Below are the code and all the weights of a small trained network. Each question names an input and a target symbol and asks about switching units off, where a switched-off unit gives its printed mean instead of its output.

import numpy as np


def w(rows, s, z=0):
    codes = np.array(rows[::2]) - 128.0
    scale = np.full(codes.shape[1], s)
    scale[-1] = z or s
    return codes * scale


def norm(h):
    return h / np.sqrt((h * h).mean(-1, keepdims=True) + 1e-5)


def f(y):
    return np.maximum(y, 0)


def softmax(a):
    e = np.exp(a - a.max(-1, keepdims=True))
    return e / e.sum(-1, keepdims=True)


def log_softmax(a):
    a = a - a.max(-1, keepdims=True)
    return a - np.log(np.exp(a).sum(-1, keepdims=True))


def net(x, mask):
    ids = ['ΔΞΣβγεζθω'.index(c) for c in x.split()]
    T = len(ids)
    res = E[ids] + P[:T]
    r = norm(res)
    for j in range(3):
        rows = slice(2 * j, 2 * j + 2)
        q, k, v = (r @ M[0][rows].T for M in (Q, K, V))
        z = softmax(np.where(np.tri(T) > 0, q @ k.T / 2**0.5, -1e9)) @ v
        o = O[0][rows]
        res = res + np.where(mask[j], z, o[:, -1]) @ o[:, :-1]
    y = f(norm(res) @ A[0][:, :-1].T + A[0][:, -1])
    res = res + np.where(mask[3:15], y, B[0][:, -1]) @ B[0][:, :-1]
    return log_softmax(norm(res)[-1] @ U[:, :-1].T + U[:, -1])


Q, K, V, O, A, B = {}, {}, {}, {}, {}, {}
E = w([
[100,206,210,128,74],'Δ',
[162,68,202,101,117],'Ξ',
[210,149,99,104,88],'Σ',
[240,186,124,128,100],'β',
[219,163,105,77,75],'γ',
[154,202,135,69,254],'ε',
[66,134,34,95,119],'ζ',
[209,175,126,171,119],'θ',
[99,68,130,224,51],'ω',
],0.0093)
P = w([
[244,132,58,170,5],'0',
[199,132,89,151,95],'1',
[136,110,107,150,109],'2',
[84,119,128,99,146],'3',
[27,78,129,121,133],'4',
[81,122,89,126,149],'5',
],0.0031)
Q[0] = w([
[212,199,75,123,41],'h0',
[79,146,127,142,89],'h0',
[254,198,80,144,96],'h1',
[129,160,40,68,239],'h1',
[163,175,144,135,189],'h2',
[96,180,114,106,155],'h2',
],0.0091)
K[0] = w([
[1,92,172,119,172],'h0',
[135,150,126,170,117],'h0',
[29,91,179,108,96],'h1',
[161,117,155,155,12],'h1',
[88,64,86,131,58],'h2',
[108,159,97,148,109],'h2',
],0.01)
V[0] = w([
[198,102,253,112,146],'h0',
[128,51,192,75,53],'h0',
[116,28,119,215,22],'h1',
[184,49,96,97,192],'h1',
[87,132,84,88,89],'h2',
[97,127,63,153,75],'h2',
],0.0058)
O[0] = w([
[162,111,237,102,170,254],'h0',
[99,60,176,80,141,218],'h0',
[42,3,144,217,91,211],'h1',
[227,58,81,118,199,91],'h1',
[128,133,94,114,113,78],'h2',
[143,122,79,144,80,114],'h2',
],0.0062,0.0025)
A[0] = w([
[61,146,2,107,140,81],'n0',
[98,108,144,72,98,119],'n1',
[178,64,176,154,159,100],'n2',
[127,153,102,174,69,119],'n3',
[146,103,19,90,140,121],'n4',
[66,103,103,198,130,139],'n5',
[163,136,135,179,144,74],'n6',
[73,192,177,148,103,21],'n7',
[128,146,54,179,144,150],'n8',
[68,162,152,130,208,146],'n9',
[150,75,152,134,179,42],'n10',
[72,87,139,199,117,1],'n11',
],0.0097,0.0027)
B[0] = w([
[126,251,27,153,235,178],'n0',
[103,144,155,200,175,185],'n1',
[100,36,116,140,170,254],'n2',
[57,119,169,129,188,214],'n3',
[62,95,114,16,152,176],'n4',
[182,134,18,141,45,189],'n5',
[93,152,139,157,125,159],'n6',
[77,196,204,3,93,189],'n7',
[28,136,113,105,195,176],'n8',
[185,140,154,143,37,164],'n9',
[147,57,139,88,161,194],'n10',
[183,147,91,149,39,177],'n11',
],0.0063,0.0046)
U = w([
[46,189,221,95,92,160],'Δ',
[111,42,183,123,210,234],'Ξ',
[124,108,95,57,130,7],'Σ',
[242,191,145,183,133,141],'β',
[174,121,96,38,86,2],'γ',
[156,169,119,103,167,102],'ε',
[47,163,42,125,193,201],'ζ',
[102,191,165,255,214,60],'θ',
[133,106,96,193,29,152],'ω',
],0.007,0.0023)

Each question gives the input, a string of symbols that net reads in full, and the target symbol t.
The units are the heads (2 rows each of Q, K, V and O) and the neurons (one row each of A and B). Each row of codes is followed by its name. A weight is (code - 128) times the scale printed after its matrix; where a second scale follows, it is the last column's (O, A, B and U).
mask holds one flag per unit, heads first, then neurons. A switched-off unit (its flag False) gives its mean, the last column of its rows in O or B, instead of its output. The means were averaged over made-up inputs and are rounded, as every weight is.
A unit's drop is (log p(t) with every unit on - log p(t) with that unit switched off) / (log p(t) with every unit on - log p(t) with every unit switched off).
The circuit of an input: a set's keep is (log p(t) with only the set's units on - log p(t) with every unit switched off) / (log p(t) with every unit on - log p(t) with every unit switched off). Starting from the 12 units with the biggest drops (on a tie, the unit counted first), units are removed one at a time, each time the one whose removal leaves the highest keep (on an exact tie, the one counted first), for as long as the keep stays at least 0.8.
circuit, biggest first: the units of the circuit, biggest drop first
heads that matter: for each layer, one digit per head in row order, 1 if its drop is at least 0.15 and else 0, layers parted by /
drop of u: that unit's drop, to one decimal
input β Σ Ξ ω β, target ω: circuit, biggest first -> h1; n11
input Δ Σ θ Σ, target Δ: heads that matter -> 010
input ω Ξ β, target Ξ: heads that matter -> 100
input ζ Σ ω ζ ζ Σ, target ζ: circuit, biggest first -> h0; n8
input ω β Σ, target ω: circuit, biggest first -> h1; n11
input β θ θ Ξ Σ Σ, target Ξ: heads that matter -> 100
input ε Ξ ω, target β: circuit, biggest first -> h1
input Ξ θ Ξ γ, target Ξ: heads that matter -> 000
input ω β β θ ε, target ω: heads that matter -> 010
input θ Σ ζ γ, target ζ: heads that matter -> 100
input Ξ β θ, target Ξ: heads that matter -> 100
input ε θ ε, target β: circuit, biggest first -> n9; h0
input β β β β β, target β: heads that matter -> 010
input θ Δ γ, target Δ: circuit, biggest first -> h1
input Δ Ξ β ω θ, target ω: circuit, biggest first -> h1; n5
input β θ ω γ, target ω: drop of h1 -> 1.1
input β Δ β β ω θ, target ω: drop of h2 -> 0.0
input Ξ Ξ Ξ β β θ, target Ξ: drop of h0 -> 0.2
